Here is a tiny trained network, its code and every weight. The questions are about switching its units off for an input and a target symbol, where a switched-off unit gives its printed mean instead of its output.

import numpy as np


def w(rows, s, z=0):
    codes = np.array(rows[::2]) - 128.0
    scale = np.full(codes.shape[1], s)
    scale[-1] = z or s
    return codes * scale


def norm(h):
    return h / np.sqrt((h * h).mean(-1, keepdims=True) + 1e-5)


def f(y):
    return np.maximum(y, 0)


def softmax(a):
    e = np.exp(a - a.max(-1, keepdims=True))
    return e / e.sum(-1, keepdims=True)


def log_softmax(a):
    a = a - a.max(-1, keepdims=True)
    return a - np.log(np.exp(a).sum(-1, keepdims=True))


def net(x, mask):
    ids = ['αβγδεζηθμξπστφψ'.index(c) for c in x.split()]
    T = len(ids)
    res = E[ids] + P[:T]
    r = norm(res)
    for j in range(2):
        rows = slice(2 * j, 2 * j + 2)
        q, k, v = (r @ M[0][rows].T for M in (Q, K, V))
        z = softmax(np.where(np.tri(T) > 0, q @ k.T / 2**0.5, -1e9)) @ v
        o = O[0][rows]
        res = res + np.where(mask[j], z, o[:, -1]) @ o[:, :-1]
    y = f(norm(res) @ A[0][:, :-1].T + A[0][:, -1])
    res = res + np.where(mask[2:18], y, B[0][:, -1]) @ B[0][:, :-1]
    return log_softmax(norm(res)[-1] @ U[:, :-1].T + U[:, -1])


Q, K, V, O, A, B = {}, {}, {}, {}, {}, {}
E = w([
[151,112,158,114,51,154],'α',
[65,179,89,89,130,156],'β',
[184,109,49,172,124,162],'γ',
[137,137,118,116,163,161],'δ',
[127,141,137,176,113,109],'ε',
[103,61,163,119,146,133],'ζ',
[4,84,135,156,174,73],'η',
[49,187,153,76,205,91],'θ',
[112,95,137,90,130,105],'μ',
[85,165,102,156,106,141],'ξ',
[210,102,100,160,98,35],'π',
[99,152,72,123,122,79],'σ',
[163,125,140,156,207,83],'τ',
[201,160,185,142,144,116],'φ',
[127,130,110,68,154,199],'ψ',
],0.02)
P = w([
[199,196,255,177,152,122],'0',
[177,166,192,157,131,122],'1',
[174,184,168,162,117,122],'2',
[153,178,154,154,108,117],'3',
[115,167,135,154,99,116],'4',
[174,215,152,180,105,117],'5',
],0.0046)
Q[0] = w([
[161,27,177,139,69,70],'head 1',
[160,109,77,160,155,51],'head 1',
[185,153,23,124,130,141],'head 2',
[139,133,255,65,143,169],'head 2',
],0.0081)
K[0] = w([
[170,120,62,117,37,171],'head 1',
[120,96,68,133,58,17],'head 1',
[13,171,198,2,180,103],'head 2',
[229,62,184,144,178,146],'head 2',
],0.0058)
V[0] = w([
[155,105,120,136,73,140],'head 1',
[106,150,88,67,168,184],'head 1',
[119,93,73,149,253,144],'head 2',
[93,110,129,105,53,159],'head 2',
],0.0056)
O[0] = w([
[145,38,149,81,159,154,5],'head 1',
[151,254,142,56,158,143,160],'head 1',
[96,82,186,152,181,105,210],'head 2',
[152,105,210,75,90,127,24],'head 2',
],0.0066,0.0018)
A[0] = w([
[122,128,170,158,159,98,88],'neuron 1',
[110,128,110,43,188,126,59],'neuron 2',
[160,77,181,112,28,213,59],'neuron 3',
[131,129,42,207,116,115,72],'neuron 4',
[181,123,166,149,162,252,225],'neuron 5',
[113,20,133,117,219,158,32],'neuron 6',
[186,104,144,155,211,61,37],'neuron 7',
[164,97,163,180,20,140,189],'neuron 8',
[119,62,122,109,116,123,2],'neuron 9',
[86,83,89,115,119,24,80],'neuron 10',
[174,104,138,92,65,85,53],'neuron 11',
[109,133,254,84,177,147,41],'neuron 12',
[23,160,144,106,138,95,113],'neuron 13',
[158,202,156,72,166,184,240],'neuron 14',
[122,139,89,180,174,155,105],'neuron 15',
[75,79,133,180,161,120,143],'neuron 16',
],0.0084,0.0027)
B[0] = w([
[56,166,200,162,93,121,171],'neuron 1',
[75,185,98,109,158,216,182],'neuron 2',
[38,155,110,24,67,65,149],'neuron 3',
[209,151,172,124,120,206,233],'neuron 4',
[184,67,62,41,68,163,228],'neuron 5',
[198,214,166,127,79,127,167],'neuron 6',
[6,137,116,145,143,62,172],'neuron 7',
[41,48,126,150,58,175,177],'neuron 8',
[139,84,147,160,30,179,136],'neuron 9',
[229,74,164,135,143,117,247],'neuron 10',
[96,58,187,62,155,49,145],'neuron 11',
[254,150,11,112,212,232,195],'neuron 12',
[125,235,93,151,154,127,255],'neuron 13',
[51,89,74,73,176,177,253],'neuron 14',
[141,59,174,79,134,127,185],'neuron 15',
[63,205,204,125,168,56,192],'neuron 16',
],0.0056,0.0054)
U = w([
[94,87,72,160,182,131,2],'α',
[4,174,217,175,232,21,160],'β',
[95,146,77,191,82,166,73],'γ',
[49,218,80,63,235,162,144],'δ',
[84,96,242,75,145,159,71],'ε',
[229,241,57,166,161,48,221],'ζ',
[151,166,184,84,166,140,84],'η',
[95,91,72,160,174,120,2],'θ',
[77,61,137,54,26,132,143],'μ',
[254,47,57,145,74,235,87],'ξ',
[75,88,205,241,49,119,102],'π',
[185,35,149,203,43,17,121],'σ',
[117,126,60,16,237,235,215],'τ',
[96,75,80,161,186,137,2],'φ',
[213,49,163,37,203,103,67],'ψ',
],0.0083,0.0052)

Each question gives the input, a string of symbols that net reads in full, and the target symbol t.
The units are the heads (2 rows each of Q, K, V and O) and the neurons (one row each of A and B). Each row of codes is followed by its name. A weight is (code - 128) times the scale printed after its matrix; where a second scale follows, it is the last column's (O, A, B and U).
mask holds one flag per unit, heads first, then neurons. A switched-off unit (its flag False) gives its mean, the last column of its rows in O or B, instead of its output. The means were averaged over made-up inputs and are rounded, as every weight is.
A unit's drop is (log p(t) with every unit on - log p(t) with that unit switched off) / (log p(t) with every unit on - log p(t) with every unit switched off).
The circuit of an input: a set's keep is (log p(t) with only the set's units on - log p(t) with every unit switched off) / (log p(t) with every unit on - log p(t) with every unit switched off). Starting from the 12 units with the biggest drops (on a tie, the unit counted first), units are removed one at a time, each time the one whose removal leaves the highest keep (on an exact tie, the one counted first), for as long as the keep stays at least 0.8.
units of the circuit, in order: the units of the circuit, biggest drop first
most important unit: the unit with the biggest drop
top k neurons: the k neurons with the biggest drops, biggest first
which heads matter: for each layer, one digit per head in row order, 1 if its drop is at least 0.15 and else 0, layers parted by /
drop when u is switched off: that unit's drop, to one decimal
input η θ τ ζ, target β: which heads matter => 01
input ζ σ φ φ, target ξ: top 4 neurons => [neuron 5; neuron 16; neuron 8; neuron 13]
input η τ μ, target β: most important unit => head 2
input ξ σ μ, target ψ: top 3 neurons => [neuron 11; neuron 10; neuron 14]
input ζ τ φ ψ φ, target τ: top 2 neurons => [neuron 14; neuron 5]
input σ σ φ, target ξ: which heads matter => 11
input η ψ δ ε, target π: which heads matter => 00
input μ σ β α μ ζ, target μ: units of the circuit, in order => [head 2; neuron 3]
input φ β μ, target δ: units of the circuit, in order => [head 2; neuron 5]
input α α σ φ, target μ: which heads matter => 11
input ξ δ μ, target ζ: which heads matter => 01
input φ ψ μ σ π, target σ: which heads matter => 00
input η ζ ε π η φ, target σ: which heads matter => 10
input η η τ φ, target β: top neuron => [neuron 7]
input σ θ α μ, target μ: which heads matter => 01
input η π σ τ, target β: drop when neuron 7 is switched off => 0.2
input δ μ μ, target ζ: drop when neuron 13 is switched off => 0.1
input σ ψ ψ η φ, target τ: drop when neuron 5 is switched off => 0.2
